Below is a small trained network, with its code and all its weights. Each question gives an input and a target symbol and asks what happens when units are switched off, that is, made to give their printed mean instead of their output.

import numpy as np


def w(rows, s, z=0):
    codes = np.array(rows[::2]) - 128.0
    scale = np.full(codes.shape[1], s)
    scale[-1] = z or s
    return codes * scale


def f(y):
    return y / 2 * (1 + np.tanh(0.7978845608 * (y + 0.044715 * y**3)))


def softmax(a):
    e = np.exp(a - a.max(-1, keepdims=True))
    return e / e.sum(-1, keepdims=True)


def log_softmax(a):
    a = a - a.max(-1, keepdims=True)
    return a - np.log(np.exp(a).sum(-1, keepdims=True))


def net(x, mask):
    ids = ['βγζθμσφψω'.index(c) for c in x.split()]
    T = len(ids)
    res = E[ids] + P[:T]
    u = 0
    for l in range(2):
        r = res
        for j in range(3):
            rows = slice(2 * j, 2 * j + 2)
            q, k, v = (r @ M[l][rows].T for M in (Q, K, V))
            z = softmax(np.where(np.tri(T) > 0, q @ k.T / 2**0.5, -1e9)) @ v
            o = O[l][rows]
            res = res + np.where(mask[u + j], z, o[:, -1]) @ o[:, :-1]
        u += 3
        y = f(res @ A[l][:, :-1].T + A[l][:, -1])
        res = res + np.where(mask[u : u + 12], y, B[l][:, -1]) @ B[l][:, :-1]
        u += 12
    return log_softmax(res[-1] @ U[:, :-1].T + U[:, -1])


Q, K, V, O, A, B = {}, {}, {}, {}, {}, {}
E = w([
[160,113,111,173,205,132,143,146],'β',
[201,43,23,143,41,109,101,169],'γ',
[185,82,168,108,181,161,196,61],'ζ',
[178,82,126,112,52,64,219,117],'θ',
[167,160,131,4,132,182,162,168],'μ',
[103,141,118,123,158,50,140,135],'σ',
[101,103,55,169,214,133,82,144],'φ',
[61,128,88,115,150,30,66,80],'ψ',
[86,199,160,179,124,88,195,88],'ω',
],0.019)
P = w([
[254,216,103,138,227,16,133,57],'0',
[79,83,159,111,151,82,126,127],'1',
[77,92,126,100,131,84,127,127],'2',
[94,91,114,103,134,101,140,132],'3',
[101,90,103,100,123,97,154,123],'4',
[97,97,93,98,121,115,174,135],'5',
[99,87,87,83,90,94,176,110],'6',
[119,85,89,88,90,106,186,113],'7',
[124,92,89,85,78,113,211,118],'8',
[152,79,111,79,62,93,210,101],'9',
[198,60,126,85,52,69,202,74],'10',
[177,64,93,93,90,129,212,91],'11',
],0.0083)
Q[0] = w([
[87,128,165,135,49,253,107,66],'0.h1',
[114,143,135,137,3,112,242,41],'0.h1',
[109,158,224,119,82,215,44,174],'0.h2',
[168,104,75,67,142,101,184,135],'0.h2',
[138,43,64,41,238,45,203,117],'0.h3',
[68,166,213,109,15,109,101,184],'0.h3',
],0.0063)
K[0] = w([
[86,89,113,124,186,104,52,105],'0.h1',
[153,169,150,13,177,140,90,192],'0.h1',
[28,81,180,254,202,26,102,203],'0.h2',
[154,194,107,53,140,133,124,205],'0.h2',
[188,172,111,23,200,127,119,96],'0.h3',
[75,160,103,237,82,105,173,139],'0.h3',
],0.0079)
V[0] = w([
[204,7,100,120,112,29,182,180],'0.h1',
[53,146,67,243,115,111,195,72],'0.h1',
[108,229,111,187,198,47,115,134],'0.h2',
[92,39,54,193,167,117,68,142],'0.h2',
[116,82,58,46,97,154,254,109],'0.h3',
[109,25,129,176,195,80,155,62],'0.h3',
],0.0065)
O[0] = w([
[113,83,85,102,77,128,170,182,254],'0.h1',
[73,126,227,152,70,70,134,162,127],'0.h1',
[121,53,4,253,220,12,121,15,76],'0.h2',
[143,70,163,165,98,123,69,126,66],'0.h2',
[132,190,198,46,72,77,134,183,212],'0.h3',
[82,45,253,131,133,106,184,165,201],'0.h3',
],0.0078,0.0084)
A[0] = w([
[97,150,165,87,153,151,108,178,86],'0.n1',
[122,66,96,131,110,68,117,255,249],'0.n2',
[94,160,125,61,138,98,48,143,157],'0.n3',
[62,87,116,144,114,198,122,100,176],'0.n4',
[144,120,200,145,55,121,125,86,53],'0.n5',
[79,225,174,223,94,132,177,92,175],'0.n6',
[74,113,209,90,151,80,201,29,134],'0.n7',
[90,154,54,95,121,123,78,102,7],'0.n8',
[49,88,215,125,110,87,140,185,160],'0.n9',
[169,94,103,189,72,94,2,195,132],'0.n10',
[140,187,124,91,146,155,130,147,129],'0.n11',
[156,90,73,150,194,152,101,80,103],'0.n12',
],0.0091,0.0022)
B[0] = w([
[68,32,107,128,214,100,75,156,176],'0.n1',
[122,185,176,83,102,155,175,1,251],'0.n2',
[142,76,118,94,124,185,168,188,154],'0.n3',
[164,248,38,124,100,132,123,175,128],'0.n4',
[135,156,126,155,115,165,210,191,154],'0.n5',
[103,180,168,55,114,75,87,206,141],'0.n6',
[128,128,188,140,176,110,85,156,229],'0.n7',
[197,147,192,181,80,160,116,178,133],'0.n8',
[131,160,182,214,87,163,125,57,252],'0.n9',
[151,150,166,110,141,174,42,101,148],'0.n10',
[165,117,96,116,153,76,89,181,177],'0.n11',
[208,167,84,169,138,135,120,210,154],'0.n12',
],0.0072,0.016)
Q[1] = w([
[54,1,136,174,173,162,153,81],'1.h1',
[106,58,195,144,139,116,163,123],'1.h1',
[60,132,173,227,134,147,174,24],'1.h2',
[78,118,140,97,144,161,223,102],'1.h2',
[115,157,126,25,154,99,128,65],'1.h3',
[82,90,166,203,115,129,129,54],'1.h3',
],0.0087)
K[1] = w([
[134,206,196,140,54,146,139,80],'1.h1',
[155,178,189,184,98,167,160,98],'1.h1',
[107,162,166,93,84,193,146,222],'1.h2',
[180,70,157,54,122,144,146,145],'1.h2',
[221,153,135,121,107,2,116,89],'1.h3',
[120,143,211,125,48,188,118,194],'1.h3',
],0.0093)
V[1] = w([
[167,151,148,197,132,139,157,152],'1.h1',
[82,7,176,106,98,50,149,86],'1.h1',
[148,94,128,108,161,187,67,92],'1.h2',
[143,51,186,115,140,134,104,201],'1.h2',
[93,164,135,118,137,77,42,119],'1.h3',
[121,175,190,84,93,116,101,114],'1.h3',
],0.011)
O[1] = w([
[24,125,120,192,136,119,164,83,238],'1.h1',
[135,118,194,103,90,118,186,142,248],'1.h1',
[134,93,77,30,179,157,41,84,48],'1.h2',
[50,75,181,137,254,112,114,89,167],'1.h2',
[187,101,136,83,79,7,28,54,110],'1.h3',
[129,163,215,114,126,109,95,190,196],'1.h3',
],0.0087,0.012)
A[1] = w([
[118,100,103,168,123,238,173,149,122],'1.n1',
[67,119,94,166,198,58,173,119,51],'1.n2',
[78,31,73,21,114,197,109,11,39],'1.n3',
[96,90,188,126,171,131,215,189,94],'1.n4',
[65,159,140,230,113,173,159,178,3],'1.n5',
[132,141,172,141,173,183,146,179,80],'1.n6',
[117,180,55,7,148,113,63,125,166],'1.n7',
[130,93,87,68,63,92,252,165,93],'1.n8',
[54,101,202,68,108,105,139,58,148],'1.n9',
[106,34,153,154,167,87,197,146,221],'1.n10',
[255,111,94,123,134,164,159,119,242],'1.n11',
[166,160,194,142,65,44,53,216,247],'1.n12',
],0.0067,0.0024)
B[1] = w([
[197,16,66,106,175,161,132,97,173],'1.n1',
[217,92,189,143,91,177,115,96,170],'1.n2',
[184,211,236,179,140,181,182,159,170],'1.n3',
[136,184,84,94,143,127,33,22,254],'1.n4',
[113,72,36,92,65,89,137,163,223],'1.n5',
[143,169,67,106,82,130,107,156,195],'1.n6',
[63,112,181,203,99,57,160,214,172],'1.n7',
[70,76,78,128,112,105,91,88,183],'1.n8',
[237,211,86,86,185,91,79,179,222],'1.n9',
[94,76,178,142,205,66,146,148,208],'1.n10',
[2,139,109,48,185,162,136,120,153],'1.n11',
[83,127,191,168,145,219,100,85,202],'1.n12',
],0.0061,0.037)
U = w([
[82,61,155,121,117,152,181,57,85],'β',
[159,118,121,66,142,95,156,83,185],'γ',
[175,80,112,97,72,86,98,82,22],'ζ',
[162,152,81,138,109,99,133,99,66],'θ',
[112,61,142,108,101,110,154,144,140],'μ',
[103,104,104,86,67,57,176,74,188],'σ',
[123,144,155,169,112,92,202,133,204],'φ',
[254,131,111,117,86,39,203,133,52],'ψ',
[166,125,124,87,80,156,135,79,254],'ω',
],0.0078,0.0021)

Each question gives the input, a string of symbols that net reads in full, and the target symbol t.
The units are the heads (2 rows each of Q, K, V and O) and the neurons (one row each of A and B). Each row of codes is followed by its name. A weight is (code - 128) times the scale printed after its matrix; where a second scale follows, it is the last column's (O, A, B and U).
mask holds one flag per unit, layer by layer, with each layer's heads first. A switched-off unit (its flag False) gives its mean, the last column of its rows in O or B, instead of its output. The means were averaged over made-up inputs and are rounded, as every weight is.
A unit's drop is (log p(t) with every unit on - log p(t) with that unit switched off) / (log p(t) with every unit on - log p(t) with every unit switched off).
The circuit of an input: a set's keep is (log p(t) with only the set's units on - log p(t) with every unit switched off) / (log p(t) with every unit on - log p(t) with every unit switched off). Starting from the 12 units with the biggest drops (on a tie, the unit counted first), units are removed one at a time, each time the one whose removal leaves the highest keep (on an exact tie, the one counted first), for as long as the keep stays at least 0.8.
circuit, biggest first: the units of the circuit, biggest drop first
top k neurons: the k neurons with the biggest drops, biggest first
k most important neurons of layer l: the k neurons of layer l with the biggest drops, biggest first
which heads matter: for each layer, one digit per head in row order, 1 if its drop is at least 0.15 and else 0, layers parted by /
input ζ μ β ζ β ζ ζ φ, target γ: which heads matter => 000 / 010
input ζ θ γ θ γ θ ψ μ, target γ: which heads matter => 001 / 010
input ψ σ ζ ψ μ β, target ψ: which heads matter => 110 / 001
input β ψ β θ θ σ φ θ θ ζ θ θ, target σ: top 3 neurons => [1.n5; 1.n4; 0.n5]
input θ β β θ β ψ σ, target σ: top 3 neurons => [1.n5; 1.n8; 1.n4]
input β ζ θ ω β, target φ: top 2 neurons => [0.n6; 1.n12]
input ω β ζ μ ψ, target ζ: which heads matter => 111 / 001
input μ μ φ ψ ζ μ ω ζ ψ, target θ: circuit, biggest first => [0.h3; 1.h1]
input ω γ ψ σ β ζ σ β μ σ σ, target ζ: circuit, biggest first => [1.h3; 0.h1; 0.n6]
input φ θ θ ζ θ ζ φ φ β φ, target γ: top 2 neurons => [1.n9; 0.n2]
input φ ζ γ θ ζ β β ω β σ, target φ: circuit, biggest first => [0.n9; 0.n6; 1.h2; 0.h3]
input θ θ γ θ γ γ, target ω: top 2 neurons => [0.n2; 0.n10]
input ψ μ θ β β ζ β γ φ ζ ψ, target ψ: which heads matter => 010 / 001
input ω γ β β μ γ ω σ ζ γ, target ζ: which heads matter => 110 / 001
input μ β γ ζ γ μ β ψ, target μ: which heads matter => 001 / 100
input μ θ ζ γ σ ψ σ, target θ: circuit, biggest first => [1.h1; 0.h3; 0.h1; 0.n11]
input θ ζ θ β β, target σ: 2 most important neurons of layer 1 => [1.n5; 1.n4]
input ω β ω ω φ, target φ: which heads matter => 100 / 010
input ω φ ζ ζ γ ω μ φ, target ζ: which heads matter => 111 / 001
input ω σ β, target φ: circuit, biggest first => [0.h1; 0.n6; 1.h2]
input ω ψ θ ζ ω σ, target φ: top neuron => [0.n9]
input σ θ γ γ σ ζ σ σ ω ψ ζ, target γ: 2 most important neurons of layer 0 => [0.n7; 0.n5]
input ζ γ ω β ζ θ φ ψ σ, target σ: which heads matter => 001 / 110
input φ β ψ ζ φ β β β θ β ω, target φ: 3 most important neurons of layer 0 => [0.n6; 0.n9; 0.n7]
input γ ζ μ σ θ β, target μ: 2 most important neurons of layer 1 => [1.n7; 1.n4]
input ζ γ ψ ψ, target ω: top 2 neurons => [0.n2; 1.n10]
input ω μ σ β, target ζ: 3 most important neurons of layer 1 => [1.n12; 1.n3; 1.n10]
input β ψ γ θ β β μ ζ β σ, target β: which heads matter => 011 / 001
input σ ψ μ, target σ: top 2 neurons => [1.n9; 1.n12]
input ψ θ β ψ μ ζ σ θ μ, target μ: most important neuron of layer 1 => [1.n7]
